Below are the code and all the weights of a small trained network. Each question names an input and a target symbol and asks about switching units off, where a switched-off unit gives its printed mean instead of its output.

import numpy as np


def w(rows, s, z=0):
    codes = np.array(rows[::2]) - 128.0
    scale = np.full(codes.shape[1], s)
    scale[-1] = z or s
    return codes * scale


def f(y):
    return np.maximum(y, 0)


def softmax(a):
    e = np.exp(a - a.max(-1, keepdims=True))
    return e / e.sum(-1, keepdims=True)


def log_softmax(a):
    a = a - a.max(-1, keepdims=True)
    return a - np.log(np.exp(a).sum(-1, keepdims=True))


def net(x, mask):
    ids = ['ΓΘΞΠΨαβδεζηλμστω'.index(c) for c in x.split()]
    T = len(ids)
    res = E[ids] + P[:T]
    q, k, v = (res @ M[0].T for M in (Q, K, V))
    z = softmax(np.where(np.tri(T) > 0, q @ k.T / 2**0.5, -1e9)) @ v
    res = res + np.where(mask[0], z, O[0][:, -1]) @ O[0][:, :-1]
    y = f(res @ A[0][:, :-1].T + A[0][:, -1])
    res = res + np.where(mask[1:9], y, B[0][:, -1]) @ B[0][:, :-1]
    return log_softmax(res[-1] @ U[:, :-1].T + U[:, -1])


Q, K, V, O, A, B = {}, {}, {}, {}, {}, {}
E = w([
[248,116,132,166,132],'Γ',
[103,141,165,117,95],'Θ',
[157,108,135,115,118],'Ξ',
[141,108,156,134,111],'Π',
[100,165,169,128,99],'Ψ',
[126,161,133,147,169],'α',
[146,219,122,144,205],'β',
[134,142,132,151,152],'δ',
[182,107,172,96,82],'ε',
[192,136,159,154,122],'ζ',
[171,132,164,92,99],'η',
[56,130,141,137,135],'λ',
[116,112,125,101,199],'μ',
[119,142,135,187,156],'σ',
[174,79,121,145,167],'τ',
[150,97,138,135,141],'ω',
],0.016)
P = w([
[128,44,249,113,227],'0',
[117,56,139,2,199],'1',
[59,45,157,1,213],'2',
[22,69,147,149,129],'3',
[78,118,183,142,166],'4',
[121,148,220,158,179],'5',
[134,116,194,101,191],'6',
[107,107,227,83,186],'7',
],0.0055)
Q[0] = w([
[91,33,200,100,221],'head 0',
[101,141,2,208,40],'head 0',
],0.0099)
K[0] = w([
[152,117,247,125,166],'head 0',
[149,158,33,72,76],'head 0',
],0.014)
V[0] = w([
[90,175,223,50,63],'head 0',
[189,202,126,2,139],'head 0',
],0.02)
O[0] = w([
[147,192,39,21,87,202],'head 0',
[171,159,221,4,135,254],'head 0',
],0.017,0.0033)
A[0] = w([
[227,77,85,158,84,226],'neuron 0',
[140,8,143,84,90,253],'neuron 1',
[163,183,66,133,224,148],'neuron 2',
[127,38,77,80,219,58],'neuron 3',
[182,213,80,219,132,141],'neuron 4',
[143,67,56,91,255,64],'neuron 5',
[159,174,113,80,55,92],'neuron 6',
[49,58,94,86,199,188],'neuron 7',
],0.0092,0.003)
B[0] = w([
[80,154,107,88,100,154],'neuron 0',
[140,245,75,188,104,188],'neuron 1',
[162,79,96,152,32,183],'neuron 2',
[131,155,131,173,219,154],'neuron 3',
[69,72,150,21,146,155],'neuron 4',
[148,189,139,183,190,162],'neuron 5',
[157,51,133,185,119,250],'neuron 6',
[112,151,113,56,123,165],'neuron 7',
],0.012)
U = w([
[131,178,93,148,109,78],'Γ',
[233,102,154,107,82,144],'Θ',
[88,175,87,62,78,199],'Ξ',
[129,76,204,254,82,88],'Π',
[185,56,42,204,80,1],'Ψ',
[70,78,28,137,100,60],'α',
[164,135,87,97,213,161],'β',
[139,115,190,216,109,109],'δ',
[164,193,210,85,112,103],'ε',
[232,52,164,68,160,132],'ζ',
[103,77,126,192,123,179],'η',
[104,162,45,134,112,209],'λ',
[93,74,96,158,150,56],'μ',
[158,136,94,194,165,225],'σ',
[159,164,197,101,130,191],'τ',
[208,108,75,192,62,52],'ω',
],0.0052,0.0053)

Each question gives the input, a string of symbols that net reads in full, and the target symbol t.
The units are the heads (2 rows each of Q, K, V and O) and the neurons (one row each of A and B). Each row of codes is followed by its name. A weight is (code - 128) times the scale printed after its matrix; where a second scale follows, it is the last column's (O, A, B and U).
mask holds one flag per unit, heads first, then neurons. A switched-off unit (its flag False) gives its mean, the last column of its rows in O or B, instead of its output. The means were averaged over made-up inputs and are rounded, as every weight is.
A unit's drop is (log p(t) with every unit on - log p(t) with that unit switched off) / (log p(t) with every unit on - log p(t) with every unit switched off).
The circuit of an input: a set's keep is (log p(t) with only the set's units on - log p(t) with every unit switched off) / (log p(t) with every unit on - log p(t) with every unit switched off). Starting from all 9 units, units are removed one at a time, each time the one whose removal leaves the highest keep (on an exact tie, the one counted first), for as long as the keep stays at least 0.8.
circuit, biggest first: the units of the circuit, biggest drop first
top k neurons: the k neurons with the biggest drops, biggest first
drop when u is switched off: that unit's drop, to one decimal
input η α β, target ζ: circuit, biggest first -> (head 0; neuron 6)
input η α Π, target Θ: circuit, biggest first -> (head 0; neuron 6)
input τ ω Θ, target Π: circuit, biggest first -> (head 0)
input β η η, target ε: circuit, biggest first -> (head 0; neuron 1)
input η β ε η β Ψ, target Θ: circuit, biggest first -> (head 0; neuron 6)
input β ε δ, target ε: circuit, biggest first -> (head 0; neuron 6)
input Ψ β η η β, target Θ: top 3 neurons -> (neuron 2; neuron 6; neuron 1)
input β β Γ, target ε: top 2 neurons -> (neuron 6; neuron 1)
input Γ μ τ, target σ: top 2 neurons -> (neuron 1; neuron 3)
input β η Θ, target ε: top 2 neurons -> (neuron 1; neuron 2)
input β Ξ η, target ε: top 3 neurons -> (neuron 1; neuron 2; neuron 6)
input η Ξ η, target Θ: drop when neuron 1 is switched off -> 0.2
input η Γ β, target Θ: drop when neuron 1 is switched off -> -0.1
input β Ξ β, target ε: drop when neuron 4 is switched off -> 0.0
input β Γ β, target τ: drop when neuron 6 is switched off -> 0.2
